Below are the code and all the weights of a small trained network. Each question names an input and a target symbol and asks about switching units off, where a switched-off unit gives its printed mean instead of its output.

import numpy as np


def w(rows, s, z=0):
    codes = np.array(rows[::2]) - 128.0
    scale = np.full(codes.shape[1], s)
    scale[-1] = z or s
    return codes * scale


def f(y):
    return y / 2 * (1 + np.tanh(0.7978845608 * (y + 0.044715 * y**3)))


def softmax(a):
    e = np.exp(a - a.max(-1, keepdims=True))
    return e / e.sum(-1, keepdims=True)


def log_softmax(a):
    a = a - a.max(-1, keepdims=True)
    return a - np.log(np.exp(a).sum(-1, keepdims=True))


def net(x, mask):
    ids = ['ΓΔΨητφ'.index(c) for c in x.split()]
    T = len(ids)
    res = E[ids] + P[:T]
    u = 0
    for l in range(2):
        r = res
        for j in range(2):
            rows = slice(2 * j, 2 * j + 2)
            q, k, v = (r @ M[l][rows].T for M in (Q, K, V))
            z = softmax(np.where(np.tri(T) > 0, q @ k.T / 2**0.5, -1e9)) @ v
            o = O[l][rows]
            res = res + np.where(mask[u + j], z, o[:, -1]) @ o[:, :-1]
        u += 2
        y = f(res @ A[l][:, :-1].T + A[l][:, -1])
        res = res + np.where(mask[u : u + 4], y, B[l][:, -1]) @ B[l][:, :-1]
        u += 4
    return log_softmax(res[-1] @ U[:, :-1].T + U[:, -1])


Q, K, V, O, A, B = {}, {}, {}, {}, {}, {}
E = w([
[158,209,139,121,11,122,180,162,200,121],'Γ',
[82,51,196,155,22,165,48,185,200,115],'Δ',
[186,37,93,123,147,246,145,39,193,209],'Ψ',
[122,48,197,135,198,87,216,87,121,26],'η',
[187,190,156,91,143,34,72,153,146,239],'τ',
[66,198,200,144,134,117,56,40,121,177],'φ',
],0.012)
P = w([
[192,185,170,255,178,134,66,174,168,124],'0',
[197,138,150,202,76,108,93,96,103,102],'1',
[162,122,167,193,113,104,145,105,123,152],'2',
[147,117,163,176,118,107,154,99,130,162],'3',
[131,114,159,163,125,109,159,100,137,164],'4',
[120,108,155,147,130,111,155,100,145,159],'5',
[109,108,155,131,127,119,157,102,145,153],'6',
[104,104,150,114,124,124,154,97,147,144],'7',
[97,102,155,99,127,127,151,102,153,133],'8',
[87,101,150,86,122,133,151,98,151,126],'9',
[82,97,152,72,124,135,150,97,154,118],'10',
[79,95,153,56,123,135,147,97,156,105],'11',
[72,96,154,47,127,137,152,94,161,97],'12',
[63,94,157,36,128,140,147,98,171,92],'13',
],0.0098)
Q[0] = w([
[58,122,240,68,118,94,174,116,254,192],'0.h0',
[93,134,122,136,86,127,152,128,156,121],'0.h0',
[104,148,113,98,248,118,67,98,40,167],'0.h1',
[53,81,187,204,88,151,67,71,125,125],'0.h1',
],0.0078)
K[0] = w([
[85,118,115,1,130,143,129,124,140,115],'0.h0',
[128,124,135,99,140,126,122,117,117,142],'0.h0',
[117,147,144,115,150,109,93,100,104,152],'0.h1',
[92,91,151,168,136,160,107,103,118,117],'0.h1',
],0.015)
V[0] = w([
[82,211,186,139,155,17,85,189,128,34],'0.h0',
[122,14,141,79,166,102,212,121,80,40],'0.h0',
[115,57,101,122,148,255,164,79,142,77],'0.h1',
[123,65,160,146,188,151,175,80,139,46],'0.h1',
],0.0062)
O[0] = w([
[150,128,121,183,158,147,127,152,254,167,41],'0.h0',
[78,132,49,66,117,101,77,82,168,127,219],'0.h0',
[183,153,113,137,136,43,148,160,103,161,168],'0.h1',
[205,128,111,145,78,61,125,94,143,158,253],'0.h1',
],0.0087,0.0044)
A[0] = w([
[113,103,115,194,205,134,174,168,35,41,2],'0.n0',
[156,190,107,131,83,66,66,167,127,183,164],'0.n1',
[111,151,183,115,135,71,134,167,77,89,160],'0.n2',
[1,136,151,106,84,239,108,180,157,111,134],'0.n3',
],0.0085,0.0045)
B[0] = w([
[94,110,142,78,155,75,146,208,254,117,115],'0.n0',
[165,155,211,158,105,84,152,204,132,228,222],'0.n1',
[197,103,196,95,126,147,139,203,117,194,254],'0.n2',
[106,117,113,126,185,175,88,10,86,19,254],'0.n3',
],0.0084,0.002)
Q[1] = w([
[254,72,71,103,92,215,118,32,139,202],'1.h0',
[51,212,55,145,47,252,29,209,95,170],'1.h0',
[51,197,120,167,152,87,98,196,103,104],'1.h1',
[139,164,45,147,101,208,83,131,95,180],'1.h1',
],0.0091)
K[1] = w([
[126,121,161,41,102,97,143,144,3,116],'1.h0',
[180,109,172,208,174,165,170,143,73,114],'1.h0',
[130,158,151,204,183,95,131,87,159,126],'1.h1',
[160,132,172,166,132,145,154,118,42,129],'1.h1',
],0.013)
V[1] = w([
[101,183,160,184,13,73,181,112,111,15],'1.h0',
[145,2,134,121,199,75,203,127,141,95],'1.h0',
[149,241,99,156,117,95,214,72,86,131],'1.h1',
[168,61,114,93,220,177,235,164,186,107],'1.h1',
],0.0067)
O[1] = w([
[1,244,115,201,104,57,150,140,104,177,177],'1.h0',
[126,179,107,134,121,109,10,119,107,65,253],'1.h0',
[153,190,76,47,178,175,175,86,117,75,152],'1.h1',
[204,232,117,150,53,73,159,134,149,161,127],'1.h1',
],0.0088,0.0042)
A[1] = w([
[155,136,79,140,93,67,214,127,116,143,122],'1.n0',
[26,116,117,100,202,92,156,67,77,65,140],'1.n1',
[165,150,155,161,55,107,147,254,171,128,4],'1.n2',
[120,83,108,95,155,173,134,84,151,52,24],'1.n3',
],0.0086,0.0028)
B[1] = w([
[57,178,152,66,164,215,217,70,152,96,185],'1.n0',
[221,77,17,126,73,231,132,253,130,94,254],'1.n1',
[131,221,37,165,102,147,127,254,187,167,160],'1.n2',
[236,180,241,176,117,77,96,151,178,216,173],'1.n3',
],0.0055,0.0073)
U = w([
[93,164,87,122,117,188,179,204,153,152,3],'Γ',
[104,64,81,186,106,104,124,228,112,180,51],'Δ',
[168,80,85,98,126,163,126,119,117,55,174],'Ψ',
[116,173,73,134,154,105,62,135,118,74,75],'η',
[190,161,199,168,104,104,133,160,167,234,135],'τ',
[25,122,174,93,163,111,153,2,105,101,241],'φ',
],0.0082,0.0045)

Each question gives the input, a string of symbols that net reads in full, and the target symbol t.
The units are the heads (2 rows each of Q, K, V and O) and the neurons (one row each of A and B). Each row of codes is followed by its name. A weight is (code - 128) times the scale printed after its matrix; where a second scale follows, it is the last column's (O, A, B and U).
mask holds one flag per unit, layer by layer, with each layer's heads first. A switched-off unit (its flag False) gives its mean, the last column of its rows in O or B, instead of its output. The means were averaged over made-up inputs and are rounded, as every weight is.
A unit's drop is (log p(t) with every unit on - log p(t) with that unit switched off) / (log p(t) with every unit on - log p(t) with every unit switched off).
The circuit of an input: a set's keep is (log p(t) with only the set's units on - log p(t) with every unit switched off) / (log p(t) with every unit on - log p(t) with every unit switched off). Starting from all 12 units, units are removed one at a time, each time the one whose removal leaves the highest keep (on an exact tie, the one counted first), for as long as the keep stays at least 0.8.
circuit, biggest first: the units of the circuit, biggest drop first
unit that matters most: the unit with the biggest drop
k most important neurons: the k neurons with the biggest drops, biggest first
heads that matter: for each layer, one digit per head in row order, 1 if its drop is at least 0.15 and else 0, layers parted by /
input Δ η η Ψ η τ τ, target φ: circuit, biggest first	[0.h1; 1.n1]
input Δ Ψ Δ Δ η Γ η η Ψ φ Γ, target φ: unit that matters most	0.h1
input Ψ Γ η Ψ η η Δ φ φ η Δ, target φ: circuit, biggest first	[0.n3; 0.h1; 1.n1]
input η φ Ψ φ Γ τ Δ φ η Ψ, target φ: 3 most important neurons	[1.n1; 0.n3; 1.n0]
input Δ Γ τ Δ Δ η η Δ η Ψ η η Δ, target η: circuit, biggest first	[0.n3; 1.h0; 0.h0; 1.n3]
input η Ψ φ Δ η η Ψ η η η η Ψ η, target Ψ: heads that matter	10 / 00
input η Ψ Ψ η Ψ Ψ Ψ Ψ τ φ, target τ: circuit, biggest first	[0.n1; 0.h1]
input Δ Γ η η φ Ψ η φ Ψ, target η: circuit, biggest first	[1.h0; 0.h0; 0.n2]
input φ τ η Ψ Ψ τ η τ η Ψ, target τ: circuit, biggest first	[1.n3; 1.h0]
input φ η φ φ η η Γ τ Δ Ψ η, target Γ: circuit, biggest first	[1.n1; 0.h0; 1.h0]
input Ψ η η Ψ Δ τ η Δ η, target Δ: heads that matter	00 / 01
input φ η Γ Γ η η φ, target η: heads that matter	11 / 10
input η Γ η Γ φ η Δ η Δ η η η φ Ψ, target τ: 2 most important neurons	[1.n3; 1.n1]
input η φ Γ η φ Ψ τ Δ φ φ, target Ψ: circuit, biggest first	[0.h1; 1.n1; 0.n3]
input φ φ τ η Γ η Γ η η η Ψ τ φ, target Ψ: circuit, biggest first	[1.n1; 0.h1; 0.n3]
input Γ η Γ Ψ φ Ψ Ψ Ψ η Γ η, target Γ: circuit, biggest first	[1.n1; 1.h0]
input φ Δ φ Ψ η φ Δ, target φ: unit that matters most	0.n3
input η Γ η η Δ Ψ τ η φ η φ η φ Γ, target φ: 2 most important neurons	[0.n1; 1.n2]
input φ Ψ η, target τ: 3 most important neurons	[0.n2; 0.n0; 0.n3]
input Ψ η φ φ Ψ Γ, target Γ: unit that matters most	1.n2
